Here is a tiny trained network, its code and every weight. The questions are about switching its units off for an input and a class, where a switched-off unit gives its printed mean instead of its output.

import numpy as np


def w(rows, s, z=0):
    codes = np.array(rows[::2]) - 128.0
    scale = np.full(codes.shape[1], s)
    scale[-1] = z or s
    return codes * scale


def f(y):
    return np.maximum(y, 0)


def log_softmax(a):
    a = a - a.max(-1, keepdims=True)
    return a - np.log(np.exp(a).sum(-1, keepdims=True))


def net(x, mask):
    res = np.array(x, float).reshape(1, 5) / 4 @ E
    y = f(res @ A[0][:, :-1].T + A[0][:, -1])
    res = res + np.where(mask, y, B[0][:, -1]) @ B[0][:, :-1]
    return log_softmax(res[-1] @ U[:, :-1].T + U[:, -1])


A, B = {}, {}
E = w([
[123,136,111,185,161,9,172,164,125,165,142,122],'x0',
[87,190,163,112,123,97,113,104,86,197,148,107],'x1',
[149,127,107,168,93,138,137,138,86,100,94,202],'x2',
[166,160,141,107,183,167,68,126,68,145,108,97],'x3',
[123,48,36,145,139,107,142,125,143,139,160,152],'x4',
],0.011)
A[0] = w([
[188,109,113,86,73,238,47,72,74,72,64,198,123],'N0',
[89,152,136,185,130,34,173,170,132,198,174,175,253],'N1',
[47,176,176,106,38,188,103,30,111,181,96,143,100],'N2',
[222,204,172,161,203,156,114,213,46,108,2,160,135],'N3',
[142,13,9,201,92,143,180,194,138,36,80,212,116],'N4',
[70,132,125,66,177,76,66,108,103,222,157,55,134],'N5',
],0.0055,0.0022)
B[0] = w([
[70,122,205,184,116,149,110,49,162,211,122,3,243],'N0',
[112,122,107,182,97,124,130,71,156,160,176,67,224],'N1',
[55,104,183,109,43,149,189,69,175,104,127,150,194],'N2',
[201,216,117,157,183,67,102,145,45,136,100,116,220],'N3',
[193,78,81,1,145,143,182,221,148,68,132,181,255],'N4',
[183,219,125,121,158,158,88,155,90,146,110,99,209],'N5',
],0.0086,0.0094)
U = w([
[76,92,144,223,69,123,107,68,182,175,168,60,255],'0',
[131,102,169,68,76,196,138,172,187,60,96,137,8],'1',
[188,196,144,154,182,122,34,159,37,160,103,78,147],'2',
[198,59,39,100,115,61,183,253,152,32,146,253,139],'3',
],0.006,0.0019)

Each question gives the input, the list of numbers given to net, and the class t.
The units are the neurons (one row each of A and B). Each row of codes is followed by its name. A weight is (code - 128) times the scale printed after its matrix; where a second scale follows, it is the last column's (A, B and U).
mask holds one flag per neuron, in row order. A switched-off neuron (its flag False) gives its mean, the last column of its row in B, instead of its output. The means were averaged over made-up inputs and are rounded, as every weight is.
A unit's drop is (log p(t) with every unit on - log p(t) with that unit switched off) / (log p(t) with every unit on - log p(t) with every unit switched off).
The circuit of an input: a set's keep is (log p(t) with only the set's units on - log p(t) with every unit switched off) / (log p(t) with every unit on - log p(t) with every unit switched off). Starting from all 6 units, units are removed one at a time, each time the one whose removal leaves the highest keep (on an exact tie, the one counted first), for as long as the keep stays at least 0.8.
units of the circuit, in order: the units of the circuit, biggest drop first
unit that matters most: the unit with the biggest drop
k most important neurons: the k neurons with the biggest drops, biggest first
drop when u is switched off: that unit's drop, to one decimal
input [-6,2,-3,0,-3], class 0: units of the circuit, in order -> [N4, N2]
input [-2,4,7,-4,-8], class 0: units of the circuit, in order -> [N2, N4]
input [-8,2,-3,6,-1], class 0: units of the circuit, in order -> [N0]
input [-5,2,5,6,5], class 0: 3 most important neurons -> [N0, N5, N4]
input [-1,8,8,-6,6], class 3: 2 most important neurons -> [N0, N4]
input [1,-8,6,0,-8], class 2: 3 most important neurons -> [N3, N0, N2]
input [-6,-4,-7,8,6], class 0: 2 most important neurons -> [N0, N3]
input [-5,7,-1,3,-1], class 0: 2 most important neurons -> [N2, N4]
input [1,-3,-2,-5,-3], class 3: 2 most important neurons -> [N0, N2]
input [-7,5,-1,4,-6], class 0: 3 most important neurons -> [N2, N0, N4]
input [-6,6,6,-4,-2], class 0: 2 most important neurons -> [N4, N0]
input [1,4,6,-2,4], class 3: 2 most important neurons -> [N0, N4]
input [1,6,5,-2,-3], class 0: 2 most important neurons -> [N4, N2]
input [-8,0,0,-5,-2], class 0: unit that matters most -> N0
input [-6,1,-2,4,-4], class 0: drop when N2 is switched off -> 0.7
input [0,-8,-8,1,3], class 3: drop when N0 is switched off -> 0.3
input [3,-1,-5,-4,7], class 3: drop when N4 is switched off -> 0.2
input [-5,0,-4,-7,6], class 3: drop when N0 is switched off -> 0.1
